Moves between objects:
&: maze->vebu, fufu->riru, pobe->peta, neri->duge, gati->fusu, riru->guna, fize->momo, duge->mumu, sito->gizu, guna->pobe, nuze->luki, zuno->rabu, fusu->gada, peta->bubo, magu->fufu, deko->figi, pani->maze, doka->goze, labo->doku, goze->vile, doku->samu, bubo->libe, luki->nuvu, vebu->lazo, solu->rufa, fafe->vebo, rabu->mabe, sedu->sabo, momo->neri, foro->fafe, samu->fize, vile->deko, mudo->goga, mumu->daka, sabo->gati, vebo->sito, dufu->doka, rufa->dufu, loda->zuno, lazo->labo, figi->foro, tivo->voso, goga->sedu, nuvu->mudo, libe->loda, mabe->solu, gizu->magu, daka->nuze, gada->tivo, voso->pani
!: maze->fufu, fufu->maze, pobe->tivo, neri->deko, gati->libe, riru->pani, fize->foro, duge->vile, sito->labo, guna->voso, nuze->dufu, zuno->sedu, fusu->bubo, peta->gada, magu->vebu, deko->neri, pani->riru, doka->daka, labo->sito, goze->mumu, doku->vebo, bubo->fusu, luki->rufa, vebu->magu, solu->nuvu, fafe->samu, rabu->goga, sedu->zuno, momo->figi, foro->fize, samu->fafe, vile->duge, mudo->mabe, mumu->goze, sabo->loda, vebo->doku, dufu->nuze, rufa->luki, loda->sabo, lazo->gizu, figi->momo, tivo->pobe, goga->rabu, nuvu->solu, libe->gati, mabe->mudo, gizu->lazo, daka->doka, gada->peta, voso->guna
+: maze->pani, fufu->magu, pobe->guna, neri->momo, gati->sabo, riru->fufu, fize->samu, duge->neri, sito->vebo, guna->riru, nuze->daka, zuno->loda, fusu->gati, peta->pobe, magu->gizu, deko->vile, pani->voso, doka->dufu, labo->lazo, goze->doka, doku->labo, bubo->peta, luki->nuze, vebu->maze, solu->mabe, fafe->foro, rabu->zuno, sedu->goga, momo->fize, foro->figi, samu->doku, vile->goze, mudo->nuvu, mumu->duge, sabo->sedu, vebo->fafe, dufu->rufa, rufa->solu, loda->libe, lazo->vebu, figi->deko, tivo->gada, goga->mudo, nuvu->luki, libe->bubo, mabe->rabu, gizu->sito, daka->mumu, gada->fusu, voso->tivo

The rows follow the links: the fewer symbols apart two objects are, the more alike their rows tend to be.

Each row is also shifted at random along 2 hidden directions that mean nothing.

Rows with their objects:
[ -97 -215  241  176  178   41 -187 -263 -233 -179 -254 -208  100  -18  -55 -265   83  214   32  152    2  314  -26  -32 -100 -268 -132  -33   28  170  217  -42  400 -154  -57 -152   89 -316 -279 -136  193]: labo
[-1116   204  -208  -138  -149   -22   238   310    36    -6   265   161  -123  -115   181   273  -107  -268  -158  -152   -18  -338    40    41   119   245   209   -51    -6  -196  -244   -62  -362   281   233   272   -61   151   216   335  -287]: mudo
[-455  -57  158  261  -30  119 -144  -86 -557 -341 -156 -368  124  -20    7 -252  -57  181 -164  -40  175  260 -246  157   -1 -197 -128 -214  108   96  -84  -62  399   64  122  266  125 -640 -208  320 -194]: maze
[ 244  202   75  102 -279   54  -59   70 -218  -67 -174 -210  -52  234 -162 -166 -223  247  116 -140  240  182 -289   94  -54   95 -285 -139  266   10 -237   83  221  -13  -90  221  -41 -259 -116   99 -376]: fafe
[ 461  133 -423  -61  -87 -134  262  -33  326  184  339   88 -352  -86  403  279  107 -374   34  -21 -309 -496   38   46  205   45  133  -26  -15 -114  -92  -36 -226  283  460   53 -124  583   91  557    9]: rufa
[ 461  122  -53  303 -173  -29   64  -25 -426 -345  -77 -329 -164    3  167 -213 -127   58 -150 -174   70  135 -355  165  116  -47 -192 -124  296  -23 -195 -149  343  238  477  326  -69 -344 -213  759 -403]: voso
[-364  325 -115 -107 -329   93  -90  326  -98  212  240  -69 -152  147    0  215 -157  -32   26 -233  196 -175 -201  145  -63   90  -17 -278  224    7 -400  156 -131   88 -112  439   12   -8  204  137 -381]: vile
[-223   24  169  178  -77    8  -40  -99 -340 -374 -301 -255   74   75 -107 -365 -130  279   -9  -64  119  385 -214    5   18   -5 -237   72  169  -13  -16 -125  419   10  134   52  -79 -422 -247  272 -249]: gizu
[-337 -270  226  108  250    2 -199 -266 -179  -83 -253 -162  174  -62 -103 -259  141  181    7  182  -10  313   32  -17  -24 -255  -41  -41  -14  185  290    8  338 -186 -167 -177  117 -279 -202 -225  308]: doku
[-1195    20   -66  -273   -26    72    44   288   187   263   262   349    73   -67   -34   270   -33  -135   -49   -48   -22  -272   189   -58   -76   249   250   -31  -172  -117   -51    85  -459   -68  -302    81   -23   118   355  -390    87]: luki
[ 791  276 -321   66 -324  -88  345  194   40 -129  181  -14 -312   18  248  130 -127 -273  -53 -244  -62 -240 -214   83  208  213  -32   49  177 -218 -270  -70 -148  390  540  230 -184  284   51  766 -457]: sabo
[ 673 -348  137   77  303  -61   78 -275  128 -182 -255   77  161 -125  -20 -224  164  148   13  214 -172  273  234 -201   12  -94    5  333 -149   18  406 -121  154 -129   -2 -444  -64   21 -213 -178  349]: pobe
[-384 -274  259  156  158   23  -58 -191 -227 -379 -393  -91  222 -115  -92 -338  -11  189  -49   62   -7  364   63  -45   30 -144  -38  183   21   -3  289 -169  299 -117   19 -178    9 -359 -238   42   73]: riru
[ 217 -320   15   93  337 -124  142 -290  139 -203  -96  103   77 -226  196  -75  209 -115  -57  199 -316   44  253  -98  147 -139  111  294 -240  -43  409 -215   95   23  307 -429  -62  172 -116  147  385]: bubo
[ 107 -139  110  297  108 -112  138 -264 -218 -512 -417 -223   47  -75   30 -415    3  143  -58   29 -108  409 -129  -78  134 -129 -173  297   87  -65  215 -270  433   73  408 -225 -130 -249 -385  513  -94]: fufu
[ 685  254   75  -48 -206  159 -156  282 -224   78   35  -50   84  142 -221   84 -198  196    3 -203  293   42 -186  102 -107  183  -31 -230  146  -37 -267  120  -79  -39 -323  361   51 -264  152 -200 -295]: gada

Start, symbols taken left to right, then the object you end at.
Answers are names.
[ 346  127 -334  -94 -133 -120  283  151  420  167  222  230 -264   -6  208  224   -8 -236   57  -68 -206 -347   99  -80  124  226  124  211  -13 -219  -65    5 -331  174  292  -94 -180  586  128  320  -67]
! & +: solu
[  90  109  360  -61 -124  214 -346   95 -195   25 -262 -122  230  205 -491 -217 -216  441  123  -84  342  444 -157  -44 -277   35 -227 -134  141   80  -79  141  186 -312 -577   97   85 -461  -20 -657 -166]
+ ! +: labo
[-288 -237   42   65  275  -82  -43 -349  177   -4 -126   32   56  -62   20 -116  229   36   29  235 -225  119  197 -100  -42 -197   -9  194 -175  102  362  -59  124 -156  -18 -427   56  159 -157 -170  401]
& + +: fize
[-1345  -205    -8   -25   207   -46    -3  -136   110    13   -14   117    57  -162    79    32   153  -135   -57   139  -209   -35   226   -91    10   -90   123    71  -204   -18   224   -76   -38   -39    -9  -219    52   112   -24  -102   300]
+ +: momo
[ 151  183  101   56 -206   78  -80  157 -416 -201  -45 -186  -21   35  -35  -36 -135  100 -143 -193  187   46 -280  161    7   22  -95 -210  210   -1 -280  -11  102  123   74  400   38 -372    3  267 -349]
+ !: peta
[  19  -85 -172 -166  139  -75   82  -48  495  331  143  311  -17   -1  -16  161   90 -147  110  102 -195 -148  291 -163  -57   68  187  214 -188  -24  171   69 -283 -112 -128 -378  -24  551   96 -328  313]
+ &: daka
[-762  278  -44  -25 -244   94   61  387 -394 -137  178  -58   -3  -11   86  119 -236  -56 -196 -291  247 -210 -252  171   55  244   58 -279  136 -135 -372  -32 -131  246   82  541   22 -309  219  332 -508]
! +: bubo
[ 276  259  -28   -6 -235   42   57  275 -253  -97  107 -109  -82   89    2   61 -159   -1  -85 -237  194  -68 -240  112   68  219  -48 -162  160  -94 -326   13  -74  164   63  439   13 -190  133  327 -466]
+ !: libe
[-911 -341   22   37  403  -74   78 -184   -8 -239   13  131   82 -321  192   45  220 -190 -210  193 -255  -70  245  -31  100 -132  180  161 -253  -46  303 -228  -65   63  233 -180   29  -43  -10   96  346]
+ & +: bubo
[ 876  156  106   64 -218    0  -70   26 -118 -102 -232 -217  -12  258 -216 -222 -187  287  181 -118  183  305 -255  -39  -98   36 -285  -24  262   29 -138  125  231 -122  -61   16  -56 -160 -175  -17 -307]
! + &: doku
[-128 -324  104   66  385  -77   90 -225   43 -257 -172   69  174 -249   34 -160  192  -10 -118  199 -188  162  243 -130   61 -154  116  264 -149  -14  381 -195  112  -61  145 -340  -30  -48 -143   48  308]
+ + +: riru
[-307 -205  -34 -169  321  -25   25  -23  220  191  180  281   72 -206   96  238  228 -230  -71  127 -150 -247  294 -109   -8  -30  329   66 -314   -2  204  -13 -272  -81 -101 -176   97  197  168 -306  371]
& +: zuno
[  -8 -244  160   21  295   19 -181 -311  147  101 -153   29  121   11 -144 -128  173  147  129  266 -123  225  212 -124  -62 -236  -23   97 -185  186  355   21  137 -273 -265 -387  117   -4 -171 -474  520]
! & +: foro
